Below is a small trained network, with its code and all its weights. Each question gives an input and a target symbol and asks what happens when units are switched off, that is, made to give their printed mean instead of their output.

import numpy as np


def w(rows, s, z=0):
    codes = np.array(rows[::2]) - 128.0
    scale = np.full(codes.shape[1], s)
    scale[-1] = z or s
    return codes * scale


def norm(h):
    return h / np.sqrt((h * h).mean(-1, keepdims=True) + 1e-5)


def f(y):
    return y / 2 * (1 + np.tanh(0.7978845608 * (y + 0.044715 * y**3)))


def softmax(a):
    e = np.exp(a - a.max(-1, keepdims=True))
    return e / e.sum(-1, keepdims=True)


def log_softmax(a):
    a = a - a.max(-1, keepdims=True)
    return a - np.log(np.exp(a).sum(-1, keepdims=True))


def net(x, mask):
    ids = ['αβγηθξπστψω'.index(c) for c in x.split()]
    T = len(ids)
    res = E[ids] + P[:T]
    u = 0
    for l in range(3):
        r = norm(res)
        for j in range(2):
            rows = slice(4 * j, 4 * j + 4)
            q, k, v = (r @ M[l][rows].T for M in (Q, K, V))
            z = softmax(np.where(np.tri(T) > 0, q @ k.T / 4**0.5, -1e9)) @ v
            o = O[l][rows]
            res = res + np.where(mask[u + j], z, o[:, -1]) @ o[:, :-1]
        u += 2
        y = f(norm(res) @ A[l][:, :-1].T + A[l][:, -1])
        res = res + np.where(mask[u : u + 4], y, B[l][:, -1]) @ B[l][:, :-1]
        u += 4
    return log_softmax(norm(res)[-1] @ U[:, :-1].T + U[:, -1])


Q, K, V, O, A, B = {}, {}, {}, {}, {}, {}
E = w([
[97,163,163,129],'α',
[118,134,90,86],'β',
[91,130,123,94],'γ',
[110,99,69,59],'η',
[120,102,103,183],'θ',
[211,110,177,63],'ξ',
[142,225,123,97],'π',
[121,83,5,52],'σ',
[147,193,135,154],'τ',
[103,159,157,146],'ψ',
[66,230,178,91],'ω',
],0.019)
P = w([
[200,141,201,28],'0',
[242,228,179,185],'1',
[165,128,215,172],'2',
[164,147,131,137],'3',
[62,118,82,201],'4',
[113,147,3,204],'5',
[119,130,21,226],'6',
[134,117,2,218],'7',
],0.006)
Q[0] = w([
[86,162,69,56],'0.h1',
[77,169,242,129],'0.h1',
[141,89,83,87],'0.h1',
[2,95,164,84],'0.h1',
[87,253,76,137],'0.h2',
[88,136,104,30],'0.h2',
[196,145,120,102],'0.h2',
[41,140,160,106],'0.h2',
],0.0091)
K[0] = w([
[84,150,56,74],'0.h1',
[124,142,136,197],'0.h1',
[115,137,110,77],'0.h1',
[1,118,135,111],'0.h1',
[82,86,228,166],'0.h2',
[120,109,78,139],'0.h2',
[153,94,73,71],'0.h2',
[174,101,131,114],'0.h2',
],0.012)
V[0] = w([
[117,55,132,83],'0.h1',
[143,205,185,118],'0.h1',
[148,105,243,208],'0.h1',
[167,92,90,54],'0.h1',
[108,95,199,77],'0.h2',
[101,115,91,94],'0.h2',
[105,142,170,240],'0.h2',
[254,59,187,106],'0.h2',
],0.008)
O[0] = w([
[191,145,168,254,39],'0.h1',
[114,54,121,150,255],'0.h1',
[225,246,81,94,131],'0.h1',
[206,137,153,192,74],'0.h1',
[66,56,139,82,163],'0.h2',
[137,141,195,155,74],'0.h2',
[183,105,62,98,187],'0.h2',
[105,112,194,211,80],'0.h2',
],0.0061,0.0048)
A[0] = w([
[144,65,118,73,188],'0.n1',
[88,224,97,75,253],'0.n2',
[60,147,218,223,85],'0.n3',
[254,91,174,140,17],'0.n4',
],0.0095,0.0035)
B[0] = w([
[191,192,127,223,157],'0.n1',
[114,83,131,255,254],'0.n2',
[167,146,79,160,131],'0.n3',
[92,167,213,11,133],'0.n4',
],0.0077,0.011)
Q[1] = w([
[118,209,155,171],'1.h1',
[158,111,120,189],'1.h1',
[6,118,126,61],'1.h1',
[138,162,1,87],'1.h1',
[145,169,88,98],'1.h2',
[39,159,29,62],'1.h2',
[166,13,56,186],'1.h2',
[212,13,74,194],'1.h2',
],0.0091)
K[1] = w([
[133,69,221,150],'1.h1',
[173,164,126,93],'1.h1',
[2,125,5,243],'1.h1',
[64,111,58,11],'1.h1',
[174,150,132,161],'1.h2',
[178,228,85,83],'1.h2',
[20,43,130,186],'1.h2',
[27,81,88,155],'1.h2',
],0.0096)
V[1] = w([
[60,5,86,103],'1.h1',
[196,140,211,163],'1.h1',
[183,139,118,198],'1.h1',
[225,96,115,123],'1.h1',
[123,189,140,138],'1.h2',
[211,81,125,102],'1.h2',
[157,158,74,132],'1.h2',
[75,121,77,194],'1.h2',
],0.012)
O[1] = w([
[90,129,161,254,135],'1.h1',
[66,134,110,29,149],'1.h1',
[63,145,98,84,201],'1.h1',
[34,157,144,66,90],'1.h1',
[149,64,133,83,136],'1.h2',
[64,196,100,109,57],'1.h2',
[194,165,45,150,120],'1.h2',
[113,47,111,134,254],'1.h2',
],0.0088,0.0098)
A[1] = w([
[179,168,169,8,153],'1.n1',
[206,140,103,126,238],'1.n2',
[119,100,173,105,84],'1.n3',
[173,99,126,101,1],'1.n4',
],0.013,0.0043)
B[1] = w([
[126,251,167,101,254],'1.n1',
[72,115,172,47,214],'1.n2',
[159,170,15,130,131],'1.n3',
[135,92,139,212,80],'1.n4',
],0.011,0.0022)
Q[2] = w([
[2,124,80,126],'2.h1',
[174,32,36,130],'2.h1',
[77,98,93,92],'2.h1',
[47,98,176,50],'2.h1',
[109,173,189,246],'2.h2',
[194,157,161,118],'2.h2',
[184,211,148,82],'2.h2',
[88,103,140,212],'2.h2',
],0.0089)
K[2] = w([
[167,64,127,125],'2.h1',
[184,254,96,91],'2.h1',
[240,184,232,4],'2.h1',
[190,204,255,14],'2.h1',
[230,161,97,182],'2.h2',
[63,57,124,129],'2.h2',
[86,105,48,122],'2.h2',
[208,124,51,168],'2.h2',
],0.0093)
V[2] = w([
[160,135,130,168],'2.h1',
[147,104,62,184],'2.h1',
[90,120,216,114],'2.h1',
[180,92,227,52],'2.h1',
[128,104,4,125],'2.h2',
[82,115,200,150],'2.h2',
[62,70,105,185],'2.h2',
[61,148,232,123],'2.h2',
],0.013)
O[2] = w([
[154,181,182,86,85],'2.h1',
[67,139,192,98,149],'2.h1',
[197,159,148,164,133],'2.h1',
[246,150,137,95,90],'2.h1',
[150,124,111,90,209],'2.h2',
[120,183,124,163,146],'2.h2',
[182,182,207,125,255],'2.h2',
[120,193,127,165,112],'2.h2',
],0.013,0.0092)
A[2] = w([
[202,198,158,240,108],'2.n1',
[253,208,59,196,2],'2.n2',
[94,41,175,145,60],'2.n3',
[114,153,170,232,210],'2.n4',
],0.0067,0.0031)
B[2] = w([
[126,89,49,151,182],'2.n1',
[85,1,29,160,154],'2.n2',
[56,59,164,150,201],'2.n3',
[77,81,43,93,252],'2.n4',
],0.009,0.004)
U = w([
[169,86,223,109,117],'α',
[98,85,17,233,87],'β',
[159,161,152,246,66],'γ',
[119,152,75,202,97],'η',
[87,221,128,5,254],'θ',
[156,167,85,119,51],'ξ',
[161,65,88,77,94],'π',
[12,198,91,165,128],'σ',
[64,12,43,37,31],'τ',
[45,15,178,1,182],'ψ',
[220,67,214,208,176],'ω',
],0.0099,0.0054)

Each question gives the input, a string of symbols that net reads in full, and the target symbol t.
The units are the heads (4 rows each of Q, K, V and O) and the neurons (one row each of A and B). Each row of codes is followed by its name. A weight is (code - 128) times the scale printed after its matrix; where a second scale follows, it is the last column's (O, A, B and U).
mask holds one flag per unit, layer by layer, with each layer's heads first. A switched-off unit (its flag False) gives its mean, the last column of its rows in O or B, instead of its output. The means were averaged over made-up inputs and are rounded, as every weight is.
A unit's drop is (log p(t) with every unit on - log p(t) with that unit switched off) / (log p(t) with every unit on - log p(t) with every unit switched off).
The circuit of an input: a set's keep is (log p(t) with only the set's units on - log p(t) with every unit switched off) / (log p(t) with every unit on - log p(t) with every unit switched off). Starting from the 12 units with the biggest drops (on a tie, the unit counted first), units are removed one at a time, each time the one whose removal leaves the highest keep (on an exact tie, the one counted first), for as long as the keep stays at least 0.8.
units of the circuit, in order: the units of the circuit, biggest drop first
k most important neurons: the k neurons with the biggest drops, biggest first
top k neurons in layer l: the k neurons of layer l with the biggest drops, biggest first
heads that matter: for each layer, one digit per head in row order, 1 if its drop is at least 0.15 and else 0, layers parted by /
input ψ ψ ψ π ψ σ, target ψ: units of the circuit, in order => 2.h1, 0.n2, 0.h1
input π ψ ψ ψ α ω τ, target ψ: units of the circuit, in order => 0.h1, 2.h1, 2.h2
input ω ψ ω π β τ, target ω: units of the circuit, in order => 1.h1
input ω ψ ω γ ψ τ, target ω: heads that matter => 00 / 11 / 00
input ξ ψ ω, target σ: top 3 neurons in layer 0 => 0.n2, 0.n1, 0.n4
input γ ω β, target γ: units of the circuit, in order => 2.h2, 2.h1
input σ ψ τ, target σ: units of the circuit, in order => 0.n2, 0.h1, 1.h1, 0.n1
input τ ψ ψ ψ, target τ: units of the circuit, in order => 1.h1, 2.h2
input ω σ π, target ω: top 3 neurons in layer 0 => 0.n1, 0.n2, 0.n4
input σ ω ψ ω ψ σ α π, target ψ: units of the circuit, in order => 0.n1, 2.h2, 0.h1
input τ θ ψ α, target τ: heads that matter => 10 / 10 / 00
input θ η ψ, target θ: units of the circuit, in order => 1.h1, 0.h1
input ω ω ψ θ η, target ω: heads that matter => 10 / 00 / 10
input τ π ω β ω β, target ω: units of the circuit, in order => 1.h1
input ψ ψ ω θ, target ψ: 3 most important neurons => 0.n2, 1.n2, 0.n4
input ψ ψ ψ, target ψ: heads that matter => 10 / 10 / 11
input τ σ γ, target τ: heads that matter => 11 / 10 / 11
input ω ψ σ, target ω: heads that matter => 10 / 00 / 10
input ω β β, target ω: heads that matter => 00 / 00 / 10
input β τ ψ ψ ψ β, target ψ: units of the circuit, in order => 2.h1
input ω ω ω σ ψ α, target ω: heads that matter => 00 / 11 / 10
input θ π ω, target θ: heads that matter => 10 / 11 / 00
input β β ω, target β: heads that matter => 11 / 11 / 10
input θ α η, target θ: 2 most important neurons => 0.n2, 1.n1
